Below are the code and all the weights of a small trained network. Each question names an input and a class and asks about switching units off, where a switched-off unit gives its printed mean instead of its output.

import numpy as np


def w(rows, s, z=0):
    codes = np.array(rows[::2]) - 128.0
    scale = np.full(codes.shape[1], s)
    scale[-1] = z or s
    return codes * scale


def norm(h):
    return h / np.sqrt((h * h).mean(-1, keepdims=True) + 1e-5)


def f(y):
    return y / 2 * (1 + np.tanh(0.7978845608 * (y + 0.044715 * y**3)))


def log_softmax(a):
    a = a - a.max(-1, keepdims=True)
    return a - np.log(np.exp(a).sum(-1, keepdims=True))


def net(x, mask):
    res = np.array(x, float).reshape(1, 8) / 4 @ E
    u = 0
    for l in range(4):
        y = f(norm(res) @ A[l][:, :-1].T + A[l][:, -1])
        res = res + np.where(mask[u : u + 8], y, B[l][:, -1]) @ B[l][:, :-1]
        u += 8
    return log_softmax(norm(res)[-1] @ U[:, :-1].T + U[:, -1])


A, B = {}, {}
E = w([
[137,108,183,143,120,174,65],'x0',
[69,143,146,136,148,100,92],'x1',
[136,81,89,105,101,45,173],'x2',
[170,156,88,186,98,201,113],'x3',
[177,153,166,170,71,148,136],'x4',
[176,65,146,127,170,102,97],'x5',
[113,142,1,158,146,97,107],'x6',
[84,96,137,185,151,183,182],'x7',
],0.0091)
A[0] = w([
[255,191,156,164,68,134,151,194],'L0N1',
[175,150,144,146,92,107,157,19],'L0N2',
[124,127,149,94,194,112,186,94],'L0N3',
[178,108,131,88,166,97,120,36],'L0N4',
[233,173,103,106,156,80,122,144],'L0N5',
[60,197,133,88,136,71,175,156],'L0N6',
[195,89,141,105,142,139,134,5],'L0N7',
[188,81,150,58,112,85,94,106],'L0N8',
],0.0093,0.0027)
B[0] = w([
[209,186,86,112,91,100,216,253],'L0N1',
[216,226,141,149,121,145,150,132],'L0N2',
[114,160,210,80,140,23,104,151],'L0N3',
[62,187,210,83,148,44,57,147],'L0N4',
[97,69,183,26,222,182,33,203],'L0N5',
[229,206,157,163,213,117,230,194],'L0N6',
[74,139,152,132,59,42,143,139],'L0N7',
[147,2,112,107,154,191,42,198],'L0N8',
],0.0068,0.0056)
A[1] = w([
[119,161,26,37,146,159,141,83],'L1N1',
[82,164,38,156,127,115,141,201],'L1N2',
[106,136,148,172,144,130,186,206],'L1N3',
[168,152,150,113,94,138,119,1],'L1N4',
[157,108,85,177,39,129,11,48],'L1N5',
[192,171,148,97,101,184,210,104],'L1N6',
[194,109,135,120,254,70,238,148],'L1N7',
[72,110,186,85,157,162,121,68],'L1N8',
],0.0081,0.0025)
B[1] = w([
[118,195,94,233,236,141,89,188],'L1N1',
[181,140,154,164,213,203,72,189],'L1N2',
[82,137,138,29,143,167,112,178],'L1N3',
[157,131,45,103,141,65,208,134],'L1N4',
[164,98,139,69,98,144,170,166],'L1N5',
[146,127,75,59,169,104,253,231],'L1N6',
[110,130,65,70,55,221,105,255],'L1N7',
[71,65,166,58,135,157,128,163],'L1N8',
],0.0073,0.0052)
A[2] = w([
[75,166,129,66,189,96,156,8],'L2N1',
[247,159,79,87,105,49,14,83],'L2N2',
[121,87,114,204,193,184,66,116],'L2N3',
[249,91,231,110,83,153,136,39],'L2N4',
[171,102,190,109,195,173,116,244],'L2N5',
[140,218,219,115,89,183,208,249],'L2N6',
[159,43,132,174,121,160,179,99],'L2N7',
[96,75,189,140,2,66,50,99],'L2N8',
],0.0079,0.0016)
B[2] = w([
[131,181,119,58,56,67,151,167],'L2N1',
[123,41,251,38,243,103,75,222],'L2N2',
[98,101,133,254,20,9,72,204],'L2N3',
[130,165,31,179,70,130,176,205],'L2N4',
[98,140,58,52,53,153,133,219],'L2N5',
[145,163,101,42,147,193,94,254],'L2N6',
[168,192,98,108,172,171,78,148],'L2N7',
[79,154,90,162,143,223,100,159],'L2N8',
],0.0068,0.0057)
A[3] = w([
[95,108,96,153,198,141,96,117],'L3N1',
[168,64,197,47,187,125,132,39],'L3N2',
[254,70,150,142,97,187,155,251],'L3N3',
[88,177,91,154,155,180,76,230],'L3N4',
[111,103,120,162,161,82,153,150],'L3N5',
[146,140,188,125,170,147,125,152],'L3N6',
[138,38,148,33,156,185,117,179],'L3N7',
[52,218,125,101,149,53,174,209],'L3N8',
],0.0095,0.0015)
B[3] = w([
[138,74,82,165,147,109,182,165],'L3N1',
[114,55,170,94,190,5,42,209],'L3N2',
[122,219,13,26,44,114,152,200],'L3N3',
[144,60,108,167,254,152,142,192],'L3N4',
[207,164,180,218,177,145,81,123],'L3N5',
[90,112,58,131,80,75,140,139],'L3N6',
[14,79,137,109,94,111,48,254],'L3N7',
[183,222,40,80,119,167,59,169],'L3N8',
],0.008)
U = w([
[179,64,76,230,235,124,87,80],'0',
[221,208,49,52,87,153,200,229],'1',
[107,85,251,209,89,141,125,3],'2',
[57,1,184,3,128,55,9,206],'3',
],0.0086,0.0048)

Each question gives the input, the list of numbers given to net, and the class t.
The units are the neurons (one row each of A and B). Each row of codes is followed by its name. A weight is (code - 128) times the scale printed after its matrix; where a second scale follows, it is the last column's (A, B and U).
mask holds one flag per neuron, layer by layer. A switched-off neuron (its flag False) gives its mean, the last column of its row in B, instead of its output. The means were averaged over made-up inputs and are rounded, as every weight is.
A unit's drop is (log p(t) with every unit on - log p(t) with that unit switched off) / (log p(t) with every unit on - log p(t) with every unit switched off).
The circuit of an input: a set's keep is (log p(t) with only the set's units on - log p(t) with every unit switched off) / (log p(t) with every unit on - log p(t) with every unit switched off). Starting from the 12 units with the biggest drops (on a tie, the unit counted first), units are removed one at a time, each time the one whose removal leaves the highest keep (on an exact tie, the one counted first), for as long as the keep stays at least 0.8.
units of the circuit, in order: the units of the circuit, biggest drop first
most important unit: the unit with the biggest drop
k most important neurons: the k neurons with the biggest drops, biggest first
k most important neurons of layer l: the k neurons of layer l with the biggest drops, biggest first
drop of u: that unit's drop, to one decimal
input [-7,7,3,0,1,-5,-3,-7], class 1: most important unit => L0N6
input [-2,1,0,-4,-2,-7,5,-7], class 0: 2 most important neurons of layer 1 => (L1N1 L1N2)
input [-6,5,8,-4,-1,-2,0,-2], class 1: 3 most important neurons => (L0N6 L3N8 L2N1)
input [-7,-8,1,8,-2,-4,7,0], class 0: units of the circuit, in order => (L1N1 L1N2 L3N4)
input [-3,-4,5,8,6,6,1,-6], class 3: 3 most important neurons => (L2N2 L0N5 L3N2)
input [0,6,-8,5,-2,0,1,1], class 0: 2 most important neurons of layer 3 => (L3N4 L3N7)
input [3,6,-8,-3,2,2,1,1], class 2: 3 most important neurons of layer 3 => (L3N2 L3N7 L3N3)
input [6,-7,6,4,-4,7,-8,4], class 1: 2 most important neurons of layer 2 => (L2N4 L2N2)
input [-1,2,-3,0,2,3,5,-1], class 0: 2 most important neurons of layer 0 => (L0N8 L0N3)
input [5,0,-4,4,-3,1,-8,-6], class 1: 3 most important neurons => (L2N4 L0N5 L3N3)
input [4,-8,1,1,5,3,8,-7], class 3: 2 most important neurons => (L2N2 L0N5)
input [7,8,-2,-6,7,1,1,8], class 2: 2 most important neurons of layer 2 => (L2N2 L2N3)
input [7,6,-4,-7,-3,-8,5,-4], class 1: 2 most important neurons of layer 0 => (L0N6 L0N8)
input [7,-6,2,-1,2,3,-8,2], class 1: most important unit => L2N4
input [-6,4,-2,1,-7,-8,8,-8], class 0: drop of L1N1 => 0.2
input [0,4,7,5,1,8,-5,5], class 1: drop of L3N3 => 0.1
input [-6,-1,-4,-5,-6,-3,0,1], class 1: drop of L3N2 => 0.0
input [4,5,-7,8,3,2,1,3], class 1: drop of L3N3 => 0.2
